Here is a tiny trained network, its code and every weight. The questions are about switching its units off for an input and a class, where a switched-off unit gives its printed mean instead of its output.

import numpy as np


def w(rows, s, z=0):
    codes = np.array(rows[::2]) - 128.0
    scale = np.full(codes.shape[1], s)
    scale[-1] = z or s
    return codes * scale


def f(y):
    return y / 2 * (1 + np.tanh(0.7978845608 * (y + 0.044715 * y**3)))


def log_softmax(a):
    a = a - a.max(-1, keepdims=True)
    return a - np.log(np.exp(a).sum(-1, keepdims=True))


def net(x, mask):
    res = np.array(x, float).reshape(1, 5) / 4 @ E
    y = f(res @ A[0][:, :-1].T + A[0][:, -1])
    res = res + np.where(mask, y, B[0][:, -1]) @ B[0][:, :-1]
    return log_softmax(res[-1] @ U[:, :-1].T + U[:, -1])


A, B = {}, {}
E = w([
[124,154,87,77,193,178,55,92],'x0',
[75,145,136,153,115,150,168,165],'x1',
[60,149,82,176,192,216,136,191],'x2',
[134,149,106,108,114,115,161,111],'x3',
[173,209,129,255,123,73,102,200],'x4',
],0.0096)
A[0] = w([
[149,122,84,89,186,176,142,141,76],'neuron 1',
[119,110,148,131,118,47,129,159,14],'neuron 2',
[121,117,124,134,27,121,109,135,90],'neuron 3',
[67,11,147,26,102,96,156,130,227],'neuron 4',
[152,119,158,176,86,106,114,127,91],'neuron 5',
[93,45,78,73,136,194,124,124,2],'neuron 6',
[112,79,187,134,88,97,138,111,19],'neuron 7',
],0.012,0.0039)
B[0] = w([
[89,37,177,148,54,223,60,101,175],'neuron 1',
[123,197,254,116,117,200,187,107,150],'neuron 2',
[166,214,119,155,136,174,126,125,150],'neuron 3',
[79,58,14,182,135,49,56,236,252],'neuron 4',
[117,185,206,6,140,70,231,41,164],'neuron 5',
[224,223,199,111,123,213,234,42,209],'neuron 6',
[148,226,215,97,192,119,216,102,160],'neuron 7',
],0.0074,0.014)
U = w([
[142,117,107,114,76,69,137,190,212],'0',
[107,35,35,120,83,210,82,170,196],'1',
[152,110,191,52,58,253,197,52,3],'2',
],0.0065,0.0049)

Each question gives the input, the list of numbers given to net, and the class t.
The units are the neurons (one row each of A and B). Each row of codes is followed by its name. A weight is (code - 128) times the scale printed after its matrix; where a second scale follows, it is the last column's (A, B and U).
mask holds one flag per neuron, in row order. A switched-off neuron (its flag False) gives its mean, the last column of its row in B, instead of its output. The means were averaged over made-up inputs and are rounded, as every weight is.
A unit's drop is (log p(t) with every unit on - log p(t) with that unit switched off) / (log p(t) with every unit on - log p(t) with every unit switched off).
The circuit of an input: a set's keep is (log p(t) with only the set's units on - log p(t) with every unit switched off) / (log p(t) with every unit on - log p(t) with every unit switched off). Starting from all 7 units, units are removed one at a time, each time the one whose removal leaves the highest keep (on an exact tie, the one counted first), for as long as the keep stays at least 0.8.
units of the circuit, in order: the units of the circuit, biggest drop first
k most important neurons: the k neurons with the biggest drops, biggest first
drop when u is switched off: that unit's drop, to one decimal
input [-6,-2,-6,-2,-5], class 0: units of the circuit, in order	neuron 4; neuron 7
input [6,4,-3,1,-5], class 1: units of the circuit, in order	neuron 4
input [-7,-1,-5,-5,-8], class 0: units of the circuit, in order	neuron 4; neuron 7
input [2,6,-2,-4,-4], class 1: 2 most important neurons	neuron 4; neuron 5
input [-8,-5,-8,3,2], class 2: 2 most important neurons	neuron 2; neuron 5
input [0,6,-8,0,-6], class 0: 3 most important neurons	neuron 4; neuron 7; neuron 1
input [7,5,4,-6,-2], class 2: 2 most important neurons	neuron 4; neuron 6
input [6,6,-6,6,-1], class 1: units of the circuit, in order	neuron 5; neuron 6
input [-4,8,0,-3,-8], class 0: 3 most important neurons	neuron 4; neuron 7; neuron 6
input [-3,4,-1,-8,2], class 2: 3 most important neurons	neuron 4; neuron 5; neuron 2
input [-5,6,-5,-5,2], class 2: 2 most important neurons	neuron 4; neuron 2
input [4,-2,-8,-2,-8], class 1: drop when neuron 5 is switched off	0.1
input [-2,-1,-6,5,-5], class 0: drop when neuron 4 is switched off	0.3
input [7,8,5,-6,-1], class 2: drop when neuron 4 is switched off	0.8
input [3,1,-7,5,-2], class 1: most important neuron	neuron 5
